Here is a tiny trained network, its code and every weight. The questions are about switching its units off for an input and a class, where a switched-off unit gives its printed mean instead of its output.

import numpy as np


def w(rows, s, z=0):
    codes = np.array(rows[::2]) - 128.0
    scale = np.full(codes.shape[1], s)
    scale[-1] = z or s
    return codes * scale


def f(y):
    return np.maximum(y, 0)


def log_softmax(a):
    a = a - a.max(-1, keepdims=True)
    return a - np.log(np.exp(a).sum(-1, keepdims=True))


def net(x, mask):
    res = np.array(x, float).reshape(1, 8) / 4 @ E
    y = f(res @ A[0][:, :-1].T + A[0][:, -1])
    res = res + np.where(mask, y, B[0][:, -1]) @ B[0][:, :-1]
    return log_softmax(res[-1] @ U[:, :-1].T + U[:, -1])


A, B = {}, {}
E = w([
[104,123,82,140,125,99,254],'x0',
[130,128,128,126,129,127,129],'x1',
[131,129,128,127,129,127,128],'x2',
[96,88,141,180,201,74,103],'x3',
[126,129,128,128,127,127,127],'x4',
[78,192,103,109,200,182,123],'x5',
[126,128,128,127,128,127,128],'x6',
[126,127,129,124,129,128,129],'x7',
],0.0098)
A[0] = w([
[106,152,96,120,171,143,177,59],'neuron 0',
[145,178,144,88,139,195,96,188],'neuron 1',
[127,174,112,93,110,210,112,173],'neuron 2',
[120,74,143,171,133,81,151,116],'neuron 3',
[150,101,126,118,33,102,223,206],'neuron 4',
[135,95,120,143,93,88,177,122],'neuron 5',
[129,148,130,130,129,140,110,134],'neuron 6',
[90,169,88,112,195,145,211,34],'neuron 7',
[96,137,151,142,251,169,25,148],'neuron 8',
[129,132,134,95,77,143,158,202],'neuron 9',
[139,133,128,106,89,134,157,165],'neuron 10',
[118,137,135,110,94,158,90,153],'neuron 11',
[119,124,108,122,168,138,176,117],'neuron 12',
[121,78,136,157,194,55,135,189],'neuron 13',
[134,145,119,116,65,167,145,242],'neuron 14',
[180,72,170,120,52,86,14,251],'neuron 15',
[159,157,115,103,76,181,142,249],'neuron 16',
[131,105,121,142,142,80,136,144],'neuron 17',
],0.012,0.0031)
B[0] = w([
[130,160,182,165,129,155,117,170],'neuron 0',
[149,98,122,42,92,158,157,193],'neuron 1',
[151,118,141,44,98,172,166,190],'neuron 2',
[143,167,110,85,153,64,158,181],'neuron 3',
[124,32,85,208,114,65,141,238],'neuron 4',
[135,110,77,91,132,78,158,187],'neuron 5',
[125,117,125,104,124,136,132,145],'neuron 6',
[138,181,210,196,137,167,112,197],'neuron 7',
[74,65,42,149,120,123,6,233],'neuron 8',
[117,88,135,183,116,134,121,179],'neuron 9',
[118,94,124,167,123,125,117,168],'neuron 10',
[141,125,135,91,112,156,153,166],'neuron 11',
[142,157,163,157,137,116,127,167],'neuron 12',
[125,211,100,92,175,44,135,205],'neuron 13',
[130,70,143,167,85,172,130,189],'neuron 14',
[122,207,228,202,152,194,122,249],'neuron 15',
[148,79,145,124,63,220,140,198],'neuron 16',
[129,158,116,103,146,88,144,163],'neuron 17',
],0.021,0.012)
U = w([
[163,138,191,157,111,172,162,190],'0',
[93,60,52,153,113,112,99,206],'1',
[108,217,158,144,189,124,103,145],'2',
[165,145,79,80,156,74,204,2],'3',
[148,121,105,2,109,161,137,17],'4',
],0.0094,0.00083)

Each question gives the input, the list of numbers given to net, and the class t.
The units are the neurons (one row each of A and B). Each row of codes is followed by its name. A weight is (code - 128) times the scale printed after its matrix; where a second scale follows, it is the last column's (A, B and U).
mask holds one flag per neuron, in row order. A switched-off neuron (its flag False) gives its mean, the last column of its row in B, instead of its output. The means were averaged over made-up inputs and are rounded, as every weight is.
A unit's drop is (log p(t) with every unit on - log p(t) with that unit switched off) / (log p(t) with every unit on - log p(t) with every unit switched off).
The circuit of an input: a set's keep is (log p(t) with only the set's units on - log p(t) with every unit switched off) / (log p(t) with every unit on - log p(t) with every unit switched off). Starting from the 12 units with the biggest drops (on a tie, the unit counted first), units are removed one at a time, each time the one whose removal leaves the highest keep (on an exact tie, the one counted first), for as long as the keep stays at least 0.8.
circuit, biggest first: the units of the circuit, biggest drop first
unit that matters most: the unit with the biggest drop
top k neurons: the k neurons with the biggest drops, biggest first
drop when u is switched off: that unit's drop, to one decimal
input [3,6,2,7,5,-1,5,-5], class 3: unit that matters most -> neuron 15
input [7,4,4,2,6,0,-6,4], class 3: circuit, biggest first -> neuron 15; neuron 8
input [0,-6,-5,-5,3,1,-5,4], class 4: top 2 neurons -> neuron 15; neuron 7
input [4,7,8,-6,8,0,3,6], class 1: top 3 neurons -> neuron 15; neuron 4; neuron 10
input [3,-3,4,1,-8,0,0,7], class 3: circuit, biggest first -> neuron 15; neuron 8
input [-8,1,-2,-2,4,8,8,7], class 4: top 2 neurons -> neuron 1; neuron 2
input [-6,3,-6,5,7,-1,-1,0], class 2: top 2 neurons -> neuron 15; neuron 4
input [7,1,-8,-8,3,0,-3,-7], class 1: top 2 neurons -> neuron 4; neuron 15
input [1,7,2,4,-8,4,6,6], class 2: top 2 neurons -> neuron 4; neuron 7
input [-5,-1,-8,-7,7,2,-4,2], class 4: top 2 neurons -> neuron 1; neuron 2
input [1,2,-5,1,-4,-7,-8,1], class 3: drop when neuron 8 is switched off -> 0.6
input [-1,-2,-1,-8,-7,6,-7,-3], class 4: drop when neuron 2 is switched off -> 0.2
input [-5,4,0,-4,-3,3,8,-3], class 4: drop when neuron 0 is switched off -> 0.0
input [8,4,4,1,1,1,1,7], class 2: unit that matters most -> neuron 7
